(in the rows, 128 means zero)
Each row has a class, written as a number after it; each block has new classes, again numbered from 0 up.
[155 161 162 103 108 100 114 135  96 187 128 189 105 122  87  79 137 127
 144 119 150  61 137 126  97 151 126 128 143 138 139 149] : 3
[137 152 151 110 159 112 121 127  68 165 118 157 101  92  95  92 100 152
 126 115 160  92 117 127 143 130  75 124 151 131 103 171] : 8
[149 172  91 108  99  99 125 191  90 137 166 205 173 158 108 124 123 139
 124 138 118 120 163 101 134 132 126 127 139 114 166  78] : 2
[100  54 167 137  81 150 111  58 138 108 167 121 135 114 189 121  41 110
 107 118 112  80  96 171 127 133 115 102 137 204 110 156] : 2
[159 147 159 121 102 128 114 131 123 155 157 161 126 135 132 100 107 157
 109 111 154  77 132 137  79 134 137 134 138 134 128 151] : 9
[130 147 109 111 126 134 150 120  99 125 189 188 143 145 141  99 123 181
 115 126 110 153 148 122 127 112 155 118 153  81 149 141] : 1
[108  92 110 111 105 124 131 118  76 126 170 197  95 141 108 107 113 171
 137  99 115 109 156 108 109 136 128 112 161 115 150 128] : 10
[125  77 102 149  71 177 107 149 170  71 237 100 194 252  77 234 123 186
 125 110 110 158 105  37 220 167 158 122 128 165 190  74] : 8
[123 139 112  95  80 101 120 162  62 130 144 220 142 139 102  98 145 149
 141 133 119 137 160  96 130 133 117 122 141 101 183 112] : 5
[105  90  99 105 106 123 117 128 108  84 195 148 139 166 114 148  56 227
  80  68 153 111 184  70 103 139 191 123  97 103 156 129] : 6
[157 103 159 111 111 121 107 141  68 163 139 187 110 133  85  79 129 152
 157 122 151 100 136 113 134 145  87 119 184 136 140 115] : 8
[ 81 123 113 131 135 138  95 121 166 104 140 129 165 102 177  90 112 135
 135 113  71 112 132 134  96 133 142 111 159 126 114 121] : 6
[155 118 103 131  65 117 144 139 118 147 214 181 143 148 136 111 137 154
 126 112 127  92 158 104  64 149 166 122 133 137 158 114] : 0
[181 119 107 138 112  94 148 159 109 144 177 161 161 158  92 117 126 147
  94 127 153  94 135 122 109 125 137 143 112 131 127 133] : 9
[121 137 144 127  78 121  89 158 128 103 124 145 121 135 124 120 123 132
 156 120  99 106 133  84 100 152 134 118 133 113 177  94] : 0
[117 119 151 150 111 151 101  96 160 129 175  88 171 138 149 140  79 175
 130  99 120  84 115 130  82 158 111 131 110 154 130 129] : 0
[123 138 103 114  84 104 136 152 127  99 188 190 169 109 148 130  93 148
 104 136 100 108 159 110 106 130 159 117  92 123 152 120] : 7
[152 142 138 104 124 108 107 154  58 132 131 190  93 142  75  92 127 157
 141  99 169 105 149 112 150 136 109 127 170 125 132 128] : 4
[109 142 115 115 113 105 126 112 130 129 165 177 140 114 127 112 130 142
 133 130  92 117 157 125  97 138 146 121 130 112 158 136] : 5
[141  87 150 115 125 167 110 155  64 149 133 161 110 145 115  85 131 142
 164 106 133 112 135  98 150 144 127 106 186 103 147 114] : 1
[ 98 104 131 124 107 103 128 107 146  97 159 140 154 104 131 123  72 175
  98  94 115  92 142 112  86 138 137 131 100 150 135 128] : 3
[126 153 112 105 104 126 124 161  99 136 177 205 123 137 112 105  97 149
 140 137 110 100 152 117 128 143 137 110 152  84 162 145] : 10
[129  68 151 130  97 142 101  86 109 100 134 124 115 179 126 107 108 170
 128  79 144  85 143 106 109 152 132 114 165 169 136 108] : 0
[106 137 110 110 113 131 123 147  84 119 171 204 149 150 118 106 115 173
 132 111 112 111 147 103 123 134 119 122 141 119 157 120] : 10
[117 162 109 122  74 126 113 162 143 134 169 147 161 129 144 114 120 160
 116 147 118 141 130 122 104 136 145 132 102  88 149 142] : 0
[127 135  91 121  77 142 115 161 141 132 178 153 146 172 118 119 161 188
 148 110  95 155 140  92 124 143 165 113 174  82 159  99] : 1
[125 135  92 116  82 101 116 148 146  84 168 178 145 117 148 114 106 136
 115 133  84 131 154 137 112 128 147 116 135 117 141 126] : 4
[ 96 108 109 106  74 137 106 133 105 100 168 163 154 118 145 110  99 171
 124 137  85 139 133  99 153 131 126  97 155 110 153 139] : 8
[132  92 158 129 120 119  88 104  75 167 117 126  96 132 104  99  86 138
 153 101 160  72 126 146 128 157  81 106 150 142 118 151] : 5
[138 123 137 113 118 120  80 154 103 157 126 141 102 140  97  92 107 147
 133 131 150  97 150 114 135 150 128 101 140 109 134 142] : 8
[115 126 119 129 110 120 120 134 119 101 165 181 135 155 126 125 105 146
 136 133 102 116 147 121 127 136 130 117 134 121 158 101] : 10
[132 155 173 131 128 129 121 111 100 134 173 152 137 124 104 122 113 171
 132 124 138  94 109 114 138 124 114 134 148 126 139 147] : 9
[158 118 131 112  86  96 105 174 110 128 127 196 126 147 104  78 126 136
 106 127 137  93 152 120 100 130 125 125 151 130 136 117] : 9
[141  94 161 113 146 111 121  97 115 157 114 161 121 125  88  78 145 141
 130 126 132  91 142 146 118 140 101 126 146 150 106 145] : 1
[139 118 150 112 148 127 119 129  80 167 152 174 115 126  90  74 119 178
 127 107 163  94 142 129 141 138 121 123 158 116 104 155] : 1
[132 116 142 132 100 112 109 113 112 133 159 148 113 144 112 114  95 171
 130  81 139  91 117 122 105 144 134 130 142 140 129 120] : 3
[117 120  99 110 112  99 113 162  95 124 150 181 104 115 102  94 117 178
 133 102 102 120 163  92 115 135 143 104 158  74 138 118] : 1
[109  73 138 104 109 139 118  65 102 104 138 145 136 122 143  89  85 183
 134  75  97  85 146 122  81 135 116 105 167 139 137 142] : 7
[142 179 132 110 116 118 141 161 155 168 205 201 151 145 100 109 155 132
 136 131 128 117 152  95  59 137 169 143 104 104 195 136] : 6
[109 148 113 110 113 115 128 123  93 134 172 187 154 117 122 102 119 173
 137 100 107 115 143 111 100 135 117 126 144 114 157 138] : 5
[137 116 134 105 109 114 105 128  75 129 147 172 108 129  94  94 104 172
 136  96 148 102 147 125 127 138 105 122 160 126 129 143] : 4
[158 107 140 117  82 111 118 128  94 161 167 171 136 135 106  93 115 170
 134 107 161  79 138 137 101 147 126 124 137 141 121 134] : 7
[106 111 134 130  62  70  72 157 214 107 106 142 144  70 124 100 121  57
 126 212  64  98 117 176 151 151 140 102  90 135  98 146] : 7
[136 102 132 120  74  92  94 123 110 111 123 154 108 130 101  97 136 160
 145 110 135 116 137 140 126 140 111 123 165 143 115 112] : 4
[132 126 151 117 140 131 114 140  82 151 141 181 107 144  93  89  99 154
 141 106 162  75 139 127 128 147 101 123 155 132 129 139] : 10
[110 100 158 114  89 139  84  81 108 168 124 104 104 140 126  83 100 169
 142 123 148 127 109 174 123 130 117 113 163 103 117 163] : 2
[122 122 138 115 137 107 129 124 107 130 129 157 116 119 109  99 104 156
  99 111 157 100 158 117  94 133 114 136 109 137 123 143] : 0
[ 99 155  80 120 114 101 132 165 132 112 185 201 170  76 164  83 103 148
 107 116  70 112 150 118  81 123 171 126 121  98 136 125] : 3
[121  72 137 125 117 114 117 110  85 125 149 155 116 141  97 111 112 185
 129  97 135 109 146 110 140 139 100 112 155 144 116 110] : 1
[154 129 142 110  84 117 106 130  91 131 159 170 132 127 112  98 106 165
 144 100 137  84 137 131 107 146 118 126 150 134 139 142] : 4
[111 120 162 117  92 137  94 129  97 148 134 160  92 127 105  89 107 142
 157 131 138  90 104 141 150 148 116 110 157 114 131 168] : 10
[129 165  95 112  95 100 116 180 103 137 156 186 139 115 121  88 136 150
 136 123 103  98 169  85  78 143 150 117 132  85 164 117] : 0
[123 108 153 121 137 161  79 127  78 137 155 140 117 130 128 113  81 173
 141  89 136  82 130 103 146 154 124 107 161 134 124 129] : 8
[150 111 129 122  77  99 117 136 110 121 157 183 151 164 111  85 133 165
 124 113 156 108 130 131 125 134 138 132 163 149 121 109] : 6
[141 137 103 108  86 139 105 153 105  97 177 174 149 159 140 136 122 135
 128 145 104 125 166 114 165 141 179 109 138 108 162 119] : 4
[120 168 116 106 106 115 127 144 113 137 160 204 133 123 123  92 111 149
 136 133  98 104 139 134  94 134 126 123 136  93 156 150] : 10
[147 178 103 111 111 118 106 165  86 122 141 183 134 197  80 142 185 143
 149 147 122 142 146  89 203 137 155 118 158 103 153  88] : 7
[125  98 152 123 115 138  85 144  92 117 139 151 118 135 112 104 126 134
 148 121 151 101 151 117 166 147 132 112 151 150 130 111] : 4
[136  83 143 106  61 129  81 139  59 145 135 156 119 116 118  84  79 165
 153 100 129  74 119 127 124 153 109 100 155 108 126 149] : 7
[ 61 118  88 154 138 157 157  45 159  16 212 121 202 206 203 176  97 238
  63  74 100 204 145 100 107  93 131 142 119 177 147  69] : 0
[ 97 156 111 100 107 131 126 140 106 126 149 191 133 117 122 103 121 175
 141 116  95 122 137 118 113 133 115 126 164  93 146 139] : 10
[118 141 117 116  91 122 107 137 138 100 141 157 160 133 139 129 126 139
 129 146  90 125 138 123 143 135 145 114 127 120 142 113] : 7
[118 117 162 116 136  97 112  87 106 139  98 150 118 127 102  87 128 140
 121 110 143  80 144 130 102 134 112 128 117 168 124 131] : 3
[146 128 161 113 130 107 113 131  95 139 132 171 120 125  81 114 104 153
 130 100 153  82 125 123 120 144 100 140 121 147 121 131] : 7
[147 132 150 108 132  99 109 131  68 156 125 182 108 127  86  74 113 161
 131  94 160  56 159 110  93 151  96 127 149 142 124 135] : 0
[141 172 171 106 126 115  97 136  97 192 110 153 103 135  74  66 150 157
 156 124 173  84 148 116  90 151  99 129 142 107 147 152] : 0
[114 108 163 121 104 128  94 120 119 140 136 146 123 118 123  78 111 146
 145 107 143  91 112 131 110 141 124 120 156 138 121 147] : 6
[118 105 173 129 124 121 107  99 108 140 130 149 120 103 130  83  91 131
 131 101 136  67 111 140 109 141 114 124 132 167 116 146] : 3
[146 121 136 106 108 117 120 136  64 162 144 183 137 156  88 108 136 147
 139 121 151 102 149 115 139 136 111 128 156 141 148 102] : 2

A new block, with new classes numbered from 0.
[110 165 149 138 126 129 151 121 136 104 123 131 143 119 136 132 133 146
 143 115 155 143 150 145 100 120 136  87 142 101 116 168] : 1
[ 82 140 164  98 132 102 119 111 192  89 152 119 146  67 117 115 115 125
 162 100 190 142 161 121 127 103 138  82 132 130 145 151] : 1
[122 119 134 112 117 110 112  98 151 128 146 114 143 132 144 106 129 141
 144 116  96 153 139 151 136 101 112 120 124 159 143 137] : 5
[121 113 153 127 140  90  66  98 162 135 184 104 162 141 143  82 117 105
 156 118 118 141 162 172 104  99 105 113 171 131 153 158] : 1
[139 144 113 146 134 117 109 132 135  48 118 130 124 153 154 186 150 145
 163 140 136 151 159 162  92 149 152 105 151 135 125 164] : 6
[110 121 116 106 115 113  99 125 143 144 151 132 133 128 108 118 121 149
 122 121 126 118 131 136 148 112 115 132 133 120 135 142] : 11
[ 73 141  95  97 101 107 133 106 136 118 147 131 126 102 116 123 141 160
 140  97 143 133 117 125 146 106 117  90  86 150 157 146] : 10
[ 96 148 130 169 147 132 139 131 163  97 137  98 141 120 151 115 149 111
 192 113 151 113 160 129  67 121 141 110 154  94 128 183] : 10
[137 102 113 122 119 114  86 140 155  94 158 137 164 202 133 132 144 157
 160 154  80 151 161 180  97 118 100 102 154 128 143 193] : 11
[118 148 152 135 157 103 136 109 129  81 149 132 155 121 112 139 116 132
 118 112 144 146 153 154 122 115  78  67 147 101 111 181] : 1
[135 117 144 139 124 108  72  80 149 129 148 123 146 191 114  95 109 101
 131 109 103 136 142 190 113  90  66  46 167 110 152 189] : 6
[108 127 139 106 132 102 123 105 148  87 138 100 119  89 104 108 111 129
 126 121 137 144 148 140 124 102 109  89 113 109 139 156] : 3
[111 197 203 165 136 154 195  92 131 169 126 117 123  69 159 120 137 121
 134  95 168 162 133 136 104 123 118 101 121 146 123 138] : 2
[144 147 129 141 136 109 128 130 144  18 135 132 119 143 166 160 156 142
 145 131 148 167 158 175  97 152 131  70 136 133 124 153] : 9
[104 140 130 155 151 127 136 135 134 104 117  94 158  95 139  97 133 109
 170 120 128 121 168 148  77 121 143 101 169  72 142 193] : 10
[143 100 146 142 158  96  46  25 144 203 152  86 110 160 141  39  83  47
 108  96 113  97 133 186 121 117 121 136 193 161 138 115] : 2
[118 103 121 103 124 113  86  91 117 139 136 133 122 139  93 110 114 101
 105 106 124 108 120 123 139 112 103  98 126 132 124 138] : 2
[116 124 106 164 132 122 112 167 140  92 132 127 133 140 132 151 155 126
 176 143 130 112 174 131  81 125 152 127 166  91 100 173] : 0
[146 120 175 113 143 109  67  68 165 124 168  87 150 157 121 125 108 124
 129 139 126 167 164 176 117 113  97  93 176 123 124 151] : 3
[102 107 131  95 119 103 120 112 136  93 150 126 128 137 128 109 115 118
 146  87 152 117 135 109 144 115 139  91  97 139 165 146] : 8
[169 104 110 145 164  93 138 137 162 101 130 134 112 168 158 132 146 119
 161 140 125 121 150 164  92 122  98 145 211  79  82 121] : 0
[133  63  60 128 123 142  85 126 171 182 122 128 141 210 150  69 153 113
 187 138  59  56 129 160 100  99 147 209 204 135 118 113] : 11
[147 149 134 160 135 117 120 112 153  65 115 124 126 157 139 179 146 141
 144 152 143 152 158 162  90 147 129  91 175 114 102 153] : 1
[145 123 108 149 131 120 134 144 124  33  94 128 134 156 124 182 152 149
 143 152 120 153 150 149 106 144 148 105 148 129 100 154] : 5
[104 134 134  79 102 126 104 114 138 131 175 124 121 140 106 118 109 166
 114 100 131 134 128 126 148 107 137  94  69 133 142 142] : 9
[167 150  87 128 121 154 125 105 147  52 102 136 107 184 163 183 154 195
 129 162  88 152 159 192  93 169 120  85 167 103 110 160] : 11
[103 133 128 147 127 110 129 132 129 131 116 127 141 109 121 113 135 134
 145 122 133 127 147 149 111 124 145 131 159 109 129 178] : 11
[140 122 140 136 127 115 109 104 150 121 159 119 151 162 132 109 130 111
 148 135 131 154 143 156 117 111 100 106 164 140 142 148] : 8
[114 118 103  91 127  98  93 121 141 132 150 122 134 137 109 116  92 141
 131 121 130 108 150 143 142 107 134 120 128 140 133 147] : 2
[111 129 132  93 116 105  98  89 167 143 134 116 114 101 115 130 106 136
 137 107 172 115 143 124 144 125 135 104 148 119 138 122] : 2
[ 96 129 126  96 117 102 160 140 139  91 119 130 139  94 106 117 110 132
 141 116 137 132 143 121 166  79 129  90  99 160 141 146] : 8
[119 117 115 100 102 131 120  86 136 111  91 123 135 154 102 117 101 150
 108 105 102 116 136 157 163 108 129  51 125 125 143 144] : 5
[119 128 137 129 106 117  87 105 170 123 148 116 141 153 148 127 133 125
 157 116 134 137 141 171 110 107 119  75 164 127 139 147] : 4
[127 148 143 149 144 131 143 135 137  82 120 125 157 141 123 123 108 132
 132 115 146 139 158 159 114 125 121  77 158  93 116 181] : 5
[113 123 138 126 121 108 104 111 131 133 149 105 136 115 123 114 116 110
 138 107 144 114 142 125 151 103 117 108 143 124 150 131] : 8
[106 143 147 106 108 129 106 138 152 132 134 125 131  92 108 138 115 144
 130 111 150 140 139 120 151 107 124 108 146 111 125 129] : 5
[132 113 121 104 138 134 115  89 154 140 140 138 170 157 165  90 127 125
 152 116 120 130 145 172 124 129 103 128 175 134 144 134] : 3
[115 128 128 114 132 105 103 131 157 131 147 115 131 108 124 109 102 102
 139 117 131 129 153 130 136 103 111 110 131 136 135 135] : 7
[119 151 142 139 138 111 127 102 148 109 118 116 129 114 118 134 113 129
 145 119 159 142 150 152 112 121 149 103 150 120 129 170] : 6
[107 177 103 125 111 138 202 116 115 141  93 140 110  58 123 165 144 179
 117 131 139 145 107 111 129 128 154 157 101 125  84 133] : 4
[169 134 156 131 147 156  80  82 168 119 175 124 138 167 150 115 111  90
 101 130 116 165 127 196 113 134  65  71 169 149 144 115] : 4
[104 105  96 121 133 104  96 163 142  72 146 135 153 143  90 125 121 133
 141 131 135 105 153 143 128 111 118 106 141 109 130 180] : 11
[174 187 168 219 192 143 166 165 144  24 101 132 124 178 187 137 106  67
 134 155 131 165 180 217  75 137 109  63 200 160  96 179] : 8
[126 102 148 128 141 120  90  84 143 105 170  92 130 192 125  78 111 113
 139 114  88 147 152 186  84 104 107  77 122 137 158 181] : 3
[114 145 139 123 139 119 166 134 122  85 112 127 152  92 118 118 122 148
 135 122 120 167 152 140 113 114 137 110 124 115 111 188] : 5
[124 133 149 129 157  68 105 105 186 110 158  73 110  73 120 118  80 102
 138 122 166 145 170 155 144 120 126 107 144 150 160 112] : 7
[139 106 116 113 130 109  93 100 144 120 163 135 147 182 136 104 117 114
 141 123 107 134 141 150 126 113  87 110 158 132 139 162] : 8
[ 87  95 109 227 160  37  60 113 104 122 233  88 195 145  60  72 121  75
 139 138 120 129 176 171  95  92  68 114 130 134 154 252] : 0
[124 175 155 150 144 138 181 130 127  96 111 136 130  95 132 127 126 135
 117 113 162 153 143 162 117 135 133  83 141 110 113 156] : 9
[146 150 105 125 149 131 127 133 142  23 127 120 120 168 159 183 144 157
 147 148 122 158 158 167  90 154 137  82 138 136 115 155] : 10
[110 129 160 134 120  98  79 126  98 140 125 130 128 109  59 148  87 105
  66 100 165 128 117 121 187 124 112  84 144 111 125 134] : 5
[135 107 104 138 150 125  80 112 170  82 140  96 139 140 153 119 155  96
 175 151  98 134 158 165  85 122 122 124 186 145 134 135] : 10
[113 166 151 154 121 120 125 133 134  86 112 129 142 104 115 149 136 132
 134 130 157 147 160 146 100 120 117  63 171  74 106 182] : 1
[159 134 154 169 150  99 122 147 151  53 125 111 133 164 149 173 127 126
 144 142 156 156 155 162 112 150 135 106 166 129 120 132] : 5
[125 131 170 107 143 125 134 116 122 141 161 117 138  96  85  97  96 118
  85 102 139 140 124 135 154 107  99  92 105 108 143 132] : 9
[164 131 120 152 183 121 148 144 107  47 161 114 114 150 109 161 124 127
  96 144 148 138 128 151 114 156 135 144 108 142 100 112] : 9
[100 151 131 133 131 108 173 139 146  67 126 136 137  96 131 111 136 143
 156 110 159 146 154 139  99 119 140  88 111 103 123 194] : 9
[137 134 135 138 130 110 119 139 132  64 154 126 138 173 144 150 148 160
 142 138 118 161 153 166  91 130 111  94 130 114 125 184] : 11
[121 183 162 148 137 123 126  89 161  91 126 134 142  89 145 140 119 117
 114 115 178 145 155 154 136 131  83  53 169 110 118 148] : 1
[130 120 118 110 171 103 129 100 187 109 175 114 139 149 146  75  76 119
 145 110 118 117 151 159  96 114 104 121 131  98 133 189] : 4
[120 127 150 122 136 107 107  93 165 120 171 116 156 148 159  93 146 143
 170 119 107 162 161 174  86 102 104 117 159 126 125 192] : 11
[115 116 118 110 119 131  99 117 129 120 130 139 131 138  85 143 124 120
 123 116 121 117 120 115 141 101 107 103 116 126 126 148] : 6
[121 156 106 156 116 117 177 119 130  95  93 138 127 141 139 145 145 151
 159 131 142 136 147 147 109 124 135 100 162 111 106 178] : 8
[134 146 122 152 138 119 135 147 132  60 124 130 125 151 166 162 130 125
 137 120 153 129 136 166 109 144 149  93 136 138 123 134] : 4
[139 135 165 109 117 113  83  83 157 138 184 121 145 178 138 111 113 143
 117 109 119 159 143 184 139 107  79  60 138 131 144 149] : 9
[121 119 126 149 142 122  88 137 146 135 176 129 156 128 152  88 162 110
 166 135 100 150 149 168  80 109  91 162 186 130 126 169] : 11
[132 131 159 155 140 106 116 127 156  97 152 127 164 115 144  92 127  94
 138 120 137 168 146 168 121 113  72  90 161 134 153 154] : 5
[154 130 103 164 152 124  95 127 149  64 144 118 118 176 163 172 137 134
 143 145 105 114 161 166  96 158 107 115 164 118 130 135] : 1
[123 129  92 132 132 113 129 172 144  47 111 137 120 122 156 161 154 134
 177 136 150 117 162 142  94 136 148 115 155 127 118 139] : 2
[126 150 134 146 128 127 135 123 128  84 120 117 154 143 125 143 120 154
 131 117 145 138 155 156 123 129 131  79 148  99 118 168] : 5
[145 148 106 110 116 119 148 127 140  93 109 151 116 185 151 212 129 187
 141 142 124 167 147 145 130 163 154 107 118 167 110 135] : 7
[112 145 126 145 120 125 135 109 130  78  89 105 136 114 119 139 137 138
 145 135 146 136 163 158 105 125 154  80 157 102 113 170] : 3
